[ 0.16  0.05  1.13 -0.04 -0.49 -0.23 -0.43  0.08 -0.39  0.43 -0.66 -3.91
  0.75  0.30 -0.60  0.32 -0.39] : Y & q569
[ 0.15  0.00  0.86 -0.08 -0.18  0.20 -0.07 -0.28 -0.38  0.25 -0.60 -2.49
 -0.45 -1.04 -0.76  0.04 -0.95] : Y & q271
[ 0.09  1.09 -0.21  0.21 -0.34  2.05  0.42  1.09 -0.69  0.17 -0.10 -1.00
 -0.09  0.11 -0.21 -0.44  1.17] : S & q569
[-0.30  0.78 -0.41  1.32 -0.54 -1.99  1.16 -0.70 -0.55 -0.27  0.41  1.13
  0.67  0.72 -0.17  1.04 -0.86] : G & q271
[-0.14 -2.25 -0.31  0.10 -0.93 -0.88 -0.27  0.76 -0.13 -1.19 -0.05 -0.89
 -0.78  1.04 -0.52  1.15  0.37] : Z & q271
[ 0.65  0.91 -0.38  0.83 -0.32 -1.77  2.15 -0.03 -0.44 -0.71  1.69 -1.58
 -0.32  2.40  0.90  1.43  0.78] : Z & q569
[-0.41  0.78 -0.31  0.03 -0.52  0.58  2.87 -0.14 -0.79 -1.31  0.62  0.57
  0.01  2.23 -0.30  1.52  1.41] : G & q569
[-0.61  0.80 -0.06  0.22  0.54  1.93 -1.36 -0.82 -1.21 -0.86 -1.17 -1.28
  0.22 -1.12  0.49  0.37  0.12] : G & q271
[ 0.94  1.83  1.32  0.07  0.99 -1.26  0.41  0.45 -0.08  0.62  0.00 -2.22
 -0.34 -0.34 -0.05 -0.62 -0.25] : Y & q569
[ 0.48  0.76 -0.35 -0.08 -1.65 -1.78  1.59  1.47  0.35  1.53  0.21  1.37
 -0.13  1.15  0.49  0.49 -0.23] : S & q569
[ 0.54  4.43 -0.57  0.51 -0.27  1.26 -0.82 -0.28 -2.11 -0.19  0.29 -7.12
  1.01  2.21 -0.97  0.27  0.17] : Z & q569
[ 0.58  0.12  1.80 -0.66  1.03 -1.24 -0.62 -1.13 -0.60 -0.09 -0.44 -3.18
  0.58 -1.34 -0.11 -0.58 -0.48] : Y & q271
[-0.11 -1.23  0.32  0.48  1.11  0.10  0.22  0.68  0.92 -0.26 -0.36 -1.77
 -1.63  0.68 -0.15  0.32 -0.94] : Y & q569
[-0.15 -0.31  0.92 -0.57 -0.13 -0.99 -0.56  0.12  0.30  0.27 -0.41 -2.09
  0.24 -0.25 -0.12  0.12  0.08] : Y & q271
[-0.49  1.27  1.02 -0.29  0.25  1.45 -1.03 -0.37 -0.18  0.54 -0.54 -1.90
 -1.46 -1.04 -0.70 -0.70  0.09] : Y & q569
[-0.08 -1.32  1.14 -0.74 -0.13 -2.38  0.24  0.16  0.57  0.19  0.22  0.43
 -1.65 -1.33  0.39  1.57 -1.50] : Y & q271
[-0.78 -0.10  0.59  0.11 -0.83 -0.86 -0.70 -1.05 -0.54 -0.22 -0.96  3.26
  0.73  0.01 -0.48  1.22  1.42] : G & q271
[ 1.63 -0.64 -0.40  0.25 -0.16  0.51 -0.80 -0.24 -0.15 -0.16 -0.71 -0.53
 -0.02 -1.93  0.24  0.11 -0.34] : G & q271
[-1.15  1.22  0.84  0.74  0.18  1.47 -0.12 -0.22  0.05  0.15 -0.99  1.37
  0.00 -1.35  0.42  0.08 -0.75] : G & q271
[-1.07 -0.02  0.00  0.26 -0.34 -0.91  0.38 -0.07  0.67  0.10 -1.96  1.34
 -0.43  2.18 -0.19  0.57  0.33] : G & q569
[ 0.56  0.03  1.11 -0.12 -0.59  0.59  0.37  0.37  0.04  0.18 -0.10 -1.85
 -0.85  1.23  0.22  1.42  1.46] : Z & q569
[-1.20  0.89  0.02 -0.35  0.43  3.22 -1.29 -0.43 -1.39 -0.15 -1.07 -5.23
  0.27  1.53  0.24  0.76  2.61] : G & q569
[-0.31  0.13  1.17 -0.31  0.40  0.37 -0.95 -0.27  0.77 -0.07 -0.98 -0.27
  0.24 -0.79  0.00  0.31 -0.83] : Y & q271
[-0.26  1.45  0.66  0.15 -0.86 -0.96  0.78 -0.06 -0.31  0.12 -0.97  1.73
 -0.02  0.05  0.03 -0.30 -0.42] : S & q271
[ 0.47  3.98  1.24 -0.33  0.59 -0.13  0.14 -0.16 -0.35  0.54  0.27 -4.75
 -0.01  0.20 -0.33  1.24  0.82] : Y & q569
